Each row was made from one path, in order. Every step used is in the known rows, and no mark comes twice. Write each row's path.
Known rows:
v/w/l/m/h: [-0.42 -2.13 -0.89 -0.45 -2.82 -1.41 -0.07 -3.04 -1.17  1.04  2.73  1.71
 -3.62 -2.23  1.77  0.06 -0.27 -1.41  0.75 -6.63 -0.75  0.45  2.09 -1.35
  1.56  1.30 -2.30 -2.76 -0.63 -0.49 -1.41 -0.89  1.22  0.50  0.91  0.35
  1.64  1.60 -0.10 -0.61 -0.28  0.63  0.69 -0.44 -0.60]
w/v/k/z: [-1.26 -2.35 -1.47  0.37 -3.24 -1.56 -0.45 -0.17 -0.43  0.79  3.58  1.32
 -4.52 -3.67  1.80 -0.21 -0.79 -0.54 -0.91 -3.16  0.11 -0.16  1.83  0.46
  1.84  2.76  1.58 -2.99 -1.96 -0.67  0.16 -1.99 -0.02  0.24  3.03  0.46
  0.95  1.54  0.26 -1.73 -0.47 -1.96  1.33 -0.57  2.86]
w/l/b/m/h/v: [ 0.89 -1.78 -1.81 -0.34 -3.19 -0.81  0.15 -2.45 -0.38  0.62  3.42  1.21
 -3.78 -0.79  0.58  0.21  1.45 -1.76  0.87 -3.28  0.25  0.36  3.35 -1.69
  1.24  1.26 -0.76 -3.66 -2.28 -0.72  0.22 -0.39 -0.09  1.07  0.05  0.12
  1.55  2.85  0.73 -2.51 -2.00 -0.04  0.90 -0.70  2.17]
k/h/w/l/b/m: [-0.16 -1.87 -1.76 -0.35 -3.64 -0.79  0.28 -2.91 -0.67  0.45  3.25  0.91
 -3.75 -1.12  3.02 -2.44  1.10 -2.29  1.38 -0.73 -0.36 -0.16  3.27 -1.22
  2.81  0.60 -1.44 -2.06 -3.00  0.17 -0.86 -2.82  0.88 -0.13  0.87  0.18
 -1.56  1.54  0.98 -3.77 -1.21  0.21  1.97 -1.58  2.55]
z/w/l/b: [ 3.48 -0.71 -1.42  1.00 -3.48 -1.32  0.64 -3.71 -1.64 -0.04  2.99  1.72
 -4.61 -2.93  2.24 -2.20 -0.17 -1.41  0.56 -1.92  0.60 -0.81  0.40 -0.70
  1.37  1.78 -1.17 -1.88 -4.26  0.28  0.76 -1.65 -1.21 -1.25  1.87  0.68
 -2.02  1.52  0.52 -1.43 -1.38 -1.25  0.20 -2.00  3.13]
w/v/l/b: [ 2.69 -1.88 -1.93  0.02 -3.95 -0.90  0.59 -3.00 -0.45  0.35  3.14  1.15
 -4.62 -2.42  1.47 -1.97  0.34 -1.47  0.51 -2.72  0.43 -0.64  1.80  0.25
  2.28  1.47 -0.19 -2.28 -3.49  0.51  0.53 -1.24 -0.89 -1.18  1.47 -0.26
 -0.84  1.87 -0.02 -2.27 -0.53 -1.69  0.29 -2.12  3.21]
b/z/m/w/v: [ 2.53 -1.53 -1.70 -0.10 -3.08 -0.89  0.10 -2.67 -1.93  1.52  3.66  1.34
 -5.27 -2.17  4.15  0.33  1.17  0.08 -0.09 -3.47 -0.35  1.69  1.14 -0.56
  2.41  1.69 -1.91 -3.50 -1.80  0.14 -0.57 -1.39  0.95 -0.04  3.32  0.85
 -1.71  2.09  0.92 -1.00 -2.14 -1.58  0.01 -0.63  4.65]
w/v/k/z/b: [-1.87 -2.61 -1.54  0.23 -3.47 -0.99  0.45 -2.60  0.04  0.39  4.04  1.02
 -4.18 -2.11  1.89 -0.79  0.66 -1.12 -0.59 -0.49  1.09 -0.39 -0.18  0.88
  0.93  1.88  1.17 -2.28 -2.39 -0.08  1.02 -2.11 -0.08 -0.91  2.17  0.05
  0.04  1.26  0.52 -1.90 -1.08 -2.64  2.11 -1.53  4.94]
w/v/k/z/b/m/h: [-3.85 -3.06 -1.77 -1.05 -3.73 -1.06 -0.12 -2.24 -0.03  0.92  3.98  1.10
 -3.17 -1.61  0.75 -0.51  0.50 -0.85  0.58 -3.29 -0.51  0.14  2.08 -0.19
  1.80  1.42 -0.49 -3.34 -0.79 -0.70 -0.74 -1.57  1.79  0.36  1.25 -0.32
  2.94  1.80  0.20 -0.94 -0.54  0.18  1.87 -0.32  1.33]
v/k/m/h: [-6.88 -2.46 -1.25 -0.93 -2.91 -1.93 -0.05 -0.85 -0.12  0.69  2.65  1.31
 -2.79 -1.84  0.41 -0.42  0.14 -1.78  0.51 -0.84 -0.69  0.20  3.38 -0.54
  0.92  2.13 -0.98 -4.02  0.10 -0.81 -1.07 -0.90  2.10  0.97  1.09 -0.15
  2.96  2.29 -0.33 -1.81  0.41  0.34  1.60 -0.65  0.07]
k/z/m/h/v/l: [ 0.95 -2.04 -2.05 -0.14 -3.54 -1.21 -0.56 -2.19  0.49  0.00  3.13  1.01
 -4.53 -1.11  0.87  0.21 -0.51 -2.21  0.56 -1.60  0.01 -0.47  4.33 -0.43
  1.02  1.52 -0.59 -2.74 -0.70 -0.07  0.48 -0.40 -0.88  1.57 -0.27  0.87
  2.75  1.74 -0.84 -2.87 -0.89 -0.31  1.27 -0.57  0.83]
z/k/m/h/l: [-5.35 -1.53 -1.21  0.37 -3.43 -1.34 -0.16 -1.56  0.28 -0.23  1.93  1.07
 -3.63 -2.31 -1.24 -0.29 -0.73 -2.77  0.63  0.81  0.01 -0.07  4.56 -1.10
  1.14  1.44 -3.15 -3.74 -0.47 -0.54  0.48 -0.66  0.56  1.73 -0.32  1.14
  2.78  1.83 -0.26 -2.21 -0.17  0.34  3.02 -0.61 -0.86]
m/w/l/b/z/k: [ 0.57 -1.45 -2.10  0.13 -2.86 -0.80 -0.14 -1.90 -0.34  0.07  3.41  1.85
 -4.39 -3.71  0.38 -0.99 -1.51 -0.29  0.26 -4.58  1.62 -1.19  2.47  0.23
  1.55  1.36  0.54 -3.26 -5.43  0.18  0.66 -0.88 -0.37  0.41  0.19  0.35
 -0.17  0.94 -0.10 -1.33 -1.78 -1.98  1.47 -0.55  2.36]
z/m/w/v: [ 1.24 -1.47 -1.54 -0.08 -3.02 -0.93  0.28 -2.76 -2.17  1.31  3.40  1.36
 -5.04 -1.93  4.05  0.54  1.59 -0.30  0.04 -2.47 -0.16  1.97  1.04 -0.78
  2.18  1.65 -2.18 -3.81 -1.23  0.30 -0.29 -1.25  0.83 -0.28  3.45  0.75
 -2.26  2.47  1.00 -1.22 -2.08 -1.39 -0.24 -0.99  5.01]
z/v/w/l: [ 2.92 -1.43 -1.49  0.57 -3.22 -0.78  0.13 -1.36 -1.91 -0.01  2.55  1.69
 -5.13 -2.21  5.08  0.25 -1.73 -1.29  0.31 -1.99  0.09  0.36  0.03 -0.54
  1.02  1.23 -0.57 -1.74 -1.66  0.49 -0.64 -2.12 -1.40  0.54  3.10  2.10
 -1.90  1.35  1.12 -1.90 -1.51 -0.36 -0.96 -1.43  1.39]
m/z/k/h: [-4.37 -2.28 -1.18  0.24 -2.80 -0.97  0.10 -1.49  0.27 -0.36  2.96  1.49
 -4.52 -4.12 -0.48  0.22 -0.13 -0.20  0.17 -3.38  0.18 -1.36  1.01 -0.41
  0.98  1.36  0.03 -4.10 -1.46 -0.90 -0.02 -0.44  1.31  1.37  0.39  0.78
  2.58  1.17 -0.49 -2.72 -0.10  0.05  1.63 -0.58 -0.02]
b/m/w/l: [ 2.76 -0.67 -1.60  0.68 -2.38 -1.32 -0.57 -2.31 -1.87 -0.03  2.39  1.78
 -4.30 -2.72  3.85 -1.24 -1.06 -1.85  1.25 -1.82 -0.27  0.97  1.12 -1.49
  1.85  0.18 -2.06 -1.87 -2.36  0.35 -0.44 -1.94 -0.05  0.31  2.46  1.45
 -2.48  1.92  1.10 -0.45 -1.44 -0.36  0.10 -0.81  2.36]
k/h/w/v/l/m/z: [ 3.88 -2.81 -1.07  0.22 -2.48 -1.06 -0.24 -2.27 -0.47  1.61  3.40  1.26
 -5.40 -3.56  1.94 -0.86 -0.47 -1.10 -0.55 -7.16 -0.41 -0.57  3.45 -1.22
  1.93  1.23 -1.60 -2.32 -1.85 -0.23 -0.86 -2.06  1.21  0.37  0.58  0.57
  1.33  1.18 -0.44 -1.82 -0.34 -1.03  1.73 -0.95  1.45]
m/z/b/w/v/l/h: [ 2.59 -3.31 -1.28 -0.42 -3.63 -1.10  0.18 -1.97 -0.12 -0.05  3.85  1.34
 -5.28 -3.74  2.50 -0.04 -1.07 -0.90 -0.43 -6.98 -0.24 -0.90  0.60 -0.25
  2.34  0.93 -1.74 -3.27 -0.59 -0.24 -0.19 -1.10  0.17  0.14  0.15  0.52
  1.88  1.03 -0.81 -0.03 -0.02 -0.44  0.57 -1.02 -0.34]
m/w/v/l/b/z/k/h: [-1.82 -2.71 -1.63  0.41 -3.18 -0.57 -0.03 -2.32  0.54 -0.48  3.42  1.25
 -5.85 -3.09  0.10  0.10 -0.64 -0.37  0.20 -4.29  0.09 -1.27  1.21  0.64
  1.43  1.67 -0.16 -3.32 -1.83 -0.52 -0.14 -0.78  0.35  1.30  0.28  0.43
  2.29  0.83 -0.79 -3.80 -1.08 -0.19  1.81 -0.14  1.20]
l/b/w/v/k/z/m: [-1.28 -1.92 -2.07 -0.54 -3.87 -1.52 -0.39 -3.41 -1.37  1.52  4.07  1.12
 -4.39 -0.84  3.25 -1.24  0.93 -1.14 -0.21 -2.58 -0.11 -0.41  3.87 -0.08
  2.22  3.02 -0.41 -3.50 -2.55  0.34 -0.37 -2.79  0.47 -0.21  1.48  0.61
 -0.78  1.07  0.52 -2.90 -1.99 -1.50  2.55 -1.00  3.52]
z/k/m/w: [-3.05 -1.53 -1.03 -0.19 -1.66 -1.54  0.05 -2.23 -1.25  0.39  2.91  1.76
 -4.12 -2.44  1.68 -0.34  0.83 -1.99  0.23  2.28  1.19  1.49  2.85 -0.42
  1.09  1.21 -2.72 -3.50 -1.26  0.34  0.07 -0.90  0.87  0.71  1.33  0.38
 -1.71  1.98 -0.39 -3.64 -1.29 -0.85  1.44 -0.79  4.88]
m/z/b/w/l: [ 6.28 -1.14 -1.52  0.92 -2.42 -1.29 -0.14 -2.86 -1.70 -0.37  3.38  1.82
 -4.65 -2.67  3.22 -1.33 -1.99 -1.89  0.43 -2.34  0.27 -0.70 -0.63 -1.06
  1.20  0.12 -1.52 -1.44 -3.36  0.27 -0.10 -2.86  0.10 -0.59  1.27  1.82
 -1.36  1.18  1.20  0.19 -1.06 -0.89  0.39 -1.32  2.03]
m/h/w/l/v: [ 6.24 -1.65 -0.91  0.71 -3.49 -0.85  0.95 -1.99 -1.05  0.82  2.89  1.31
 -4.66 -2.97  1.76  0.76 -0.30 -2.24  0.31 -3.26 -0.16  0.14 -0.80 -1.03
  1.46  1.29 -1.63 -2.11 -1.61 -0.07 -0.24 -2.27 -0.28  0.72  1.83  1.44
  0.22  1.85  0.72 -2.50 -1.34 -0.64 -0.26 -0.71  1.54]
k/z/b/w: [ 5.01 -2.00 -0.94 -0.35 -2.56 -1.53  0.49 -3.89 -1.11 -0.21  4.75  1.69
 -4.20 -2.01  1.97 -0.64 -0.02 -1.96 -0.36  1.70  1.47 -0.28 -0.94  0.14
  1.55  0.30 -2.42 -1.87 -2.73  0.14  0.20 -2.65  1.20 -0.67  0.49  0.98
 -0.95  0.53  0.42 -2.35 -0.33 -0.86  1.28 -1.05  3.86]
k/z/b/w/v/l/m/h: [ 1.22 -3.09 -1.19 -0.63 -3.10 -1.19 -0.09 -3.96 -0.27  1.11  4.03  1.22
 -4.30 -1.57  0.70 -0.08  0.04 -1.53  0.28 -6.55 -0.54 -0.14  2.29 -0.35
  1.90  1.51 -2.38 -2.52 -0.35 -0.39 -0.94 -1.47  1.23  0.19 -0.12 -0.06
  3.24  1.22 -0.73 -1.22 -0.46  0.22  1.52 -0.20  0.98]
m/z/v/k/h: [-3.80 -3.04 -1.31 -0.36 -3.25 -1.19  0.14 -1.08  0.26 -0.11  2.91  1.22
 -5.14 -2.55  1.08  0.48 -0.37 -0.60 -0.33 -3.62 -0.17 -1.28  0.19  0.14
  0.42  2.30  0.33 -4.07 -0.78 -0.65 -0.50 -1.50  0.93  1.57  1.58  0.65
  2.15  1.42  0.39 -3.22 -0.28 -0.11  0.87 -0.70 -0.16]
b/w/l/v/k: [ 2.69 -2.21 -1.83 -0.61 -2.72 -1.72  0.13 -0.96 -0.74 -0.12  3.03  1.55
 -4.13 -2.01  1.78  0.48 -1.78 -2.17 -0.34 -5.38  0.97 -0.69  0.27 -0.10
  1.19  1.79 -0.19 -3.31 -3.00  0.57  0.03 -2.76  0.42  0.48  1.11  0.54
 -0.92  2.04  1.38 -2.31 -1.03 -1.28  0.51 -0.96  2.27]
k/v/w/l: [ 1.73 -1.34 -1.38  0.82 -2.80 -0.90  0.04 -0.74 -1.42 -0.02  2.52  1.71
 -4.95 -2.48  4.49  0.07 -1.48 -1.76  0.33 -0.98 -0.21  0.28  0.47 -0.29
  0.98  0.90 -0.78 -1.33 -0.95  0.06 -1.08 -1.73 -1.16  0.61  3.38  1.75
 -1.83  1.53  0.80 -2.14 -1.57 -0.56 -0.71 -1.55  2.32]
b/m/z/w: [ 3.14 -1.31 -1.25 -0.28 -2.64 -1.81  0.17 -2.52 -1.44  0.33  4.13  1.76
 -4.23 -3.66  2.52 -0.67 -0.26 -0.16 -0.48 -1.15  0.78 -0.18  1.61 -1.27
  1.43  1.35 -3.15 -2.68 -2.47 -0.02  0.16 -1.66  1.60  0.32  1.28  1.42
 -0.11  1.09 -0.03 -1.29 -0.72  0.04  0.76 -0.95  3.10]
w/v/l/h: [-0.18 -2.75 -1.28 -0.54 -3.91 -1.19  0.30 -1.10  0.03 -0.14  3.00  1.15
 -4.64 -3.75  2.85  0.29 -0.48 -0.84  0.10 -6.47 -0.68 -0.37  1.21 -0.52
  2.67  1.25 -1.35 -3.70 -0.04 -0.36 -0.27 -0.32  0.09  0.52  0.83  0.46
  1.60  1.53 -0.68 -0.16  0.26 -0.24 -0.06 -1.12 -1.00]
b/m/h/l/w: [ 2.57 -1.46 -0.39  0.30 -3.04 -1.14 -0.20 -2.80 -0.94 -0.66  2.28  1.93
 -4.71 -2.82  0.95 -0.39 -0.38 -1.88  0.19 -2.50  0.21  0.52  3.14 -1.68
  1.27  0.68 -5.19 -3.46 -0.12 -0.23 -0.12 -1.27  0.27  1.56  0.10  1.20
 -0.21  1.68 -0.29 -1.20 -0.32  0.93  1.26 -0.22  1.05]
l/b/z/w/v: [ 4.44 -1.59 -1.61  0.27 -3.49 -0.91  0.81 -2.27 -1.41  0.77  4.34  1.19
 -5.46 -2.85  3.55  0.21  0.52  0.67 -0.66 -3.92  0.10  0.34  0.19 -0.25
  2.24  2.39 -1.52 -2.85 -2.80 -0.20  0.03 -1.57  0.62 -0.54  2.83  0.89
 -0.48  1.66  0.70 -1.25 -1.83 -1.30 -0.31 -1.08  4.82]
k/z/b/m/h/v: [-0.33 -2.25 -1.60 -0.53 -3.19 -0.80  0.20 -2.58  0.15  0.75  4.04  1.05
 -3.65 -0.80  0.30  0.67  2.05 -1.56  0.39 -1.59  0.56  0.52  2.93 -1.14
  1.07  1.30 -0.60 -3.55 -1.48 -0.95  0.44 -0.37  0.32  1.26  0.02  0.12
  2.44  2.43  0.36 -2.97 -1.78 -0.27  1.59 -0.42  2.94]

Write each row's path:
[ 4.00 -2.41 -1.78  0.07 -3.79 -0.94  0.07 -1.95  0.26  1.18  3.76  1.03
 -5.15 -2.61  1.75 -2.02 -0.94 -1.14  0.04 -2.67 -0.51 -0.93  3.28  0.46
  2.29  1.71 -0.36 -1.57 -3.51 -0.40 -0.93 -1.97  0.38  0.27  0.88  0.21
  1.75  0.69 -0.61 -2.51 -0.56 -1.40  1.77 -0.63  1.38]
k/m/h/w/v/l/b/z
[ 4.16 -1.94 -0.99  0.29 -2.30 -1.61  0.15 -3.56 -0.85  0.24  4.06  1.53
 -5.61 -2.82  1.85  0.28 -0.18 -0.78 -0.88 -4.24  0.75 -0.70  2.18 -1.23
  0.68  2.06 -3.39 -2.55 -1.60 -0.11  0.41 -1.27  0.62  0.82 -0.08  1.26
  1.17  0.99 -0.70 -2.90 -1.37  0.03  1.31 -0.76  3.12]
k/h/v/l/m/z/w
[ 5.11 -2.21 -1.35  0.70 -3.30 -0.44  0.63 -1.88 -0.62  0.83  3.36  1.08
 -5.13 -2.98  1.58  0.42 -0.30 -1.94  0.18 -4.86 -0.03 -0.56  0.47 -0.99
  1.81  1.30 -1.07 -2.29 -2.11  0.03 -0.35 -2.93 -0.10  1.15  0.87  1.44
  0.52  1.49  0.67 -3.81 -2.03 -0.45  1.03 -0.60  2.27]
b/m/z/k/h/w/l/v
[ 0.31 -1.60 -1.11  1.50 -3.33 -1.35 -0.61 -0.84 -1.36  0.08  2.31  1.59
 -4.97 -2.15  3.22 -0.41 -2.77 -2.73  0.39 -0.17 -0.63 -0.28  2.97 -1.25
  0.33  1.64 -0.70 -2.13 -1.27 -0.18 -0.37 -2.72 -0.64  0.71  2.15  1.65
  0.06  1.33  0.38 -1.14 -1.23 -0.61  1.42 -0.65 -0.38]
v/k/z/m/h/w/l
[-0.09 -2.59 -1.19  0.09 -3.22 -1.30 -0.23 -1.24 -0.77  0.41  2.93  1.57
 -5.42 -3.54  3.72 -0.25 -1.33 -1.00 -0.11 -7.09 -0.73 -0.37  1.01 -0.61
  1.71  2.03 -1.37 -3.47 -0.95 -0.49 -0.84 -1.47 -0.61  1.20  1.37  0.95
  0.79  1.15 -0.10 -0.29 -1.42 -0.49  0.53 -0.36 -0.66]
b/z/v/k/m/w/l/h
[ 4.20 -2.39 -1.21  0.17 -2.44 -0.64 -0.48 -2.37 -0.14 -0.90  3.21  1.71
 -5.83 -2.19  1.52  0.05 -0.49 -1.45 -0.17 -4.95  0.82 -0.53  4.19 -1.02
  0.86  0.92 -2.60 -3.33 -0.62  0.21  0.10 -1.30 -0.66  1.89 -1.09  0.81
  0.24  1.62 -0.99 -3.34 -1.39  0.43  1.14 -0.37  3.35]
b/m/z/k/h/v/l/w
[ 2.67 -2.05 -1.15  0.95 -3.24 -0.23  0.16 -1.65 -0.78 -0.12  3.16  1.26
 -6.29 -2.92  2.23  0.85 -0.07 -0.11 -0.57 -6.01 -0.17  0.33  1.91 -0.74
  1.94  1.84 -2.42 -3.84 -0.85 -0.38 -0.10 -1.56  0.01  1.01  1.49  1.19
  0.09  1.89  0.38 -1.68 -1.81 -0.52  0.79 -0.39  3.46]
b/z/k/h/l/w/v
[ 0.03 -3.03 -1.24 -0.20 -3.61 -1.32  0.13 -1.24 -0.13  0.22  3.51  1.10
 -5.30 -3.82  2.98 -0.05 -0.63 -0.75 -0.45 -6.35 -0.84 -0.59  2.20 -0.57
  2.35  1.95 -2.00 -3.46  0.39 -0.43 -0.44 -0.90  0.15  0.67  0.55  0.72
  2.38  1.28 -1.21 -0.92 -0.26  0.03  0.77 -1.01 -0.01]
k/m/z/w/v/l/h
[-0.98 -2.57 -1.32 -0.48 -2.81 -0.91 -0.20 -2.39 -0.38  1.32  3.34  1.58
 -4.17 -2.15  1.14  0.33 -0.61 -0.94  0.46 -7.94 -0.61 -0.32  2.89 -0.53
  1.42  1.68 -1.58 -2.81 -0.91 -0.69 -1.70 -0.87  0.78  1.21  0.55  0.23
  2.73  1.24 -0.39 -1.12 -1.44  0.19  0.99 -0.06  0.12]
b/z/k/v/w/l/m/h
[ 5.10 -1.57 -1.42  0.35 -3.28 -1.43  0.43 -3.48 -0.29 -0.46  4.25  1.42
 -5.79 -2.45  1.86 -0.31 -0.60 -0.59 -0.51 -1.39  0.84 -1.18  1.06  0.00
  0.93  2.17 -2.38 -1.96 -3.00 -0.22  0.58 -1.14 -0.11  0.77  0.24  1.18
  1.00  0.46 -0.66 -3.50 -1.41 -0.29  1.10 -0.57  2.89]
k/h/v/l/b/z/w
[-0.84 -2.79 -1.34  0.50 -3.42 -1.32 -0.93 -0.70 -0.31  0.58  3.57  1.35
 -5.09 -3.17  1.06 -0.28 -1.29 -1.01 -0.85 -4.48 -0.23 -0.14  3.46  0.11
  1.83  2.69 -0.21 -3.13 -0.88 -0.77 -0.13 -2.42 -0.18  1.05  1.94  0.56
  1.90  1.42 -0.12 -1.93 -0.86 -0.78  2.37  0.14  2.22]
b/m/h/l/w/v/k/z
[ 2.02 -2.33 -1.26  0.73 -3.13 -0.17 -0.03 -1.70 -0.98  0.18  3.32  1.24
 -6.09 -2.88  2.11  0.45  0.26 -0.24 -0.49 -6.48 -0.22  0.42  2.80 -1.17
  2.13  1.64 -2.63 -4.03 -0.63 -0.27 -0.22 -1.94  0.27  0.92  1.30  1.04
  0.05  2.15  0.45 -1.79 -1.93 -0.14  1.17 -0.55  3.88]
b/m/z/k/h/l/w/v
[ 4.32 -2.20 -1.24  0.33 -2.75 -0.90  0.30 -2.31 -0.61  0.06  3.80  1.51
 -5.16 -2.30  1.98  0.82  0.35 -1.61 -0.39 -5.51  0.79 -0.39  1.12 -1.65
  0.93  1.06 -1.13 -3.62 -2.25 -0.69  0.76 -0.71 -0.85  0.82 -0.42  0.89
  0.81  2.03  0.50 -1.38 -2.09 -0.96  0.78 -0.95  1.82]
m/z/b/w/l/h/v
[ 0.98 -3.25 -0.31  0.17 -3.52 -1.02  0.55 -0.32 -0.27  0.35  3.09  1.20
 -5.64 -2.72  3.24  0.27 -1.22 -2.88 -0.69  1.50  0.27 -0.24  3.51 -0.84
  0.86  1.29 -2.52 -2.89  0.09 -0.09 -0.35 -2.16 -0.13  1.23  0.62  1.02
  0.65  0.86 -0.99 -3.49 -0.26 -0.45  1.26 -1.20 -0.28]
k/m/z/v/l/h/w
[ 1.69 -2.37 -1.53  0.35 -3.03 -1.57 -0.66 -1.31 -0.51  0.93  3.68  1.45
 -4.70 -3.49  1.45 -0.56 -1.06 -1.46 -0.54 -4.13  0.22 -0.21  1.50  0.39
  1.96  2.37  0.53 -2.18 -2.19 -0.28 -0.04 -2.77 -0.49  0.85  2.19  0.71
  0.60  1.19  0.18 -2.91 -1.23 -1.40  1.83  0.03  3.12]
b/m/w/l/v/k/z
[ 2.75 -2.14 -1.52  0.73 -3.52 -0.73  0.42 -2.58 -1.27  0.67  4.14  1.03
 -6.03 -2.88  2.35 -0.05  0.43  0.04 -0.67 -4.26 -0.28  0.06  1.35 -0.82
  2.09  2.29 -2.50 -3.09 -1.62 -0.34  0.12 -2.03  0.56 -0.07  2.13  1.10
  0.59  1.79  0.53 -2.12 -1.90 -0.30  1.04 -1.03  4.10]
k/h/l/b/m/z/w/v
[ 7.45 -2.51 -1.34 -0.71 -2.02 -1.29  0.29 -4.42 -0.85  0.11  4.83  1.58
 -4.74 -1.08  1.77 -0.50 -0.19 -2.36 -0.50 -2.23  1.75 -0.62  0.95 -0.53
  1.26  0.02 -3.01 -2.09 -3.23  0.58  0.22 -2.59  1.18 -0.41 -1.25  0.64
 -0.65  0.92  0.38 -2.56 -1.03 -0.94  1.63 -1.23  4.15]
h/v/l/m/z/b/w
[-1.00 -2.77 -1.91 -0.59 -2.63 -1.65 -0.46 -0.28 -0.27 -0.31  3.37  1.52
 -4.63 -1.74  2.07  0.72 -1.46 -1.61 -0.82 -6.32  1.12 -0.78  3.60 -1.05
  0.52  2.22 -0.04 -4.47 -2.48 -0.14  0.61 -1.52 -0.06  1.26 -0.05  0.16
  0.46  2.26  0.70 -1.98 -1.82 -0.91  1.71 -0.83  1.76]
b/m/z/w/l/h/v/k
[-0.53 -2.72 -1.58 -0.64 -4.08 -0.85 -0.14 -2.77 -0.84  1.24  3.80  1.48
 -4.03 -2.10  1.22 -1.03 -0.05 -0.88  0.80 -3.73 -0.72 -0.06  2.25 -0.26
  2.00  1.64 -0.96 -2.59 -1.27 -0.59 -1.27 -1.71  0.19  0.69  1.51  0.30
  2.43  1.28 -0.15 -1.95 -0.89  0.90  0.95 -0.24  0.09]
k/z/v/w/l/b/m/h
[-2.40 -2.27 -1.39  0.75 -3.44 -1.26 -0.42 -1.56  0.22 -0.83  2.51  0.93
 -5.56 -2.35  0.27  0.07 -1.55 -2.08 -0.34 -2.00 -0.14 -0.74  3.04 -0.87
  1.18  1.72 -2.98 -3.42 -0.70 -0.42  0.46 -1.99  0.65  1.78  0.32  1.46
  1.82  1.41  0.45 -3.27 -0.68  0.46  3.29 -0.54  0.07]
b/m/z/w/v/k/h/l
[-3.38 -2.92 -1.51  0.19 -2.82 -0.63 -0.07 -1.99  0.47  0.02  3.26  1.06
 -5.24 -3.17  0.19  0.37 -0.08 -0.38  0.08 -6.67 -0.20 -1.35  2.27 -0.33
  1.52  1.74 -0.20 -3.81 -1.00 -0.55 -0.34 -0.93  1.06  1.25 -0.13  0.49
  2.91  1.23 -0.61 -3.25 -0.79  0.05  2.00 -0.58  0.88]
w/v/l/m/z/k/h
[ 1.25 -2.11 -2.15 -0.69 -3.94 -0.58  0.10 -3.05 -1.03  1.17  3.91  1.01
 -4.03 -1.25  3.65 -2.33  1.01 -1.36  0.89 -2.57 -0.05 -0.02  3.00 -0.40
  3.13  1.33 -0.55 -1.77 -3.31  0.40 -0.93 -3.00 -0.29 -0.12  1.57  0.41
 -1.46  1.22  0.97 -3.74 -1.87 -0.16  1.39 -1.42  3.54]
k/z/v/w/l/b/m
[ 2.15 -1.47 -1.51  1.08 -3.10 -1.01 -0.56 -1.90 -1.75  0.26  2.82  1.73
 -5.23 -1.75  3.95  0.39 -1.48 -1.78  0.24 -2.58 -0.32  0.44  2.17 -0.99
  0.80  1.61 -0.42 -1.86 -1.13 -0.14 -0.49 -1.69 -1.51  0.97  2.08  1.92
 -0.28  1.43  0.44 -2.44 -1.98 -0.12  0.81 -0.70  1.33]
k/z/m/h/v/w/l
[ 1.42 -2.26 -1.48  0.37 -2.06 -0.63  0.04 -2.54 -0.14 -0.05  3.71  1.23
 -5.42 -1.23  0.48  1.43  0.76 -1.63 -0.11 -5.61  0.89 -0.68  2.92 -1.54
  0.70  1.54 -0.85 -3.97 -2.19 -0.63  0.42 -0.88 -0.01  1.73 -1.32  0.79
  1.54  2.05  0.45 -4.38 -2.58 -0.18  1.82 -0.50  2.84]
b/w/l/m/z/k/h/v
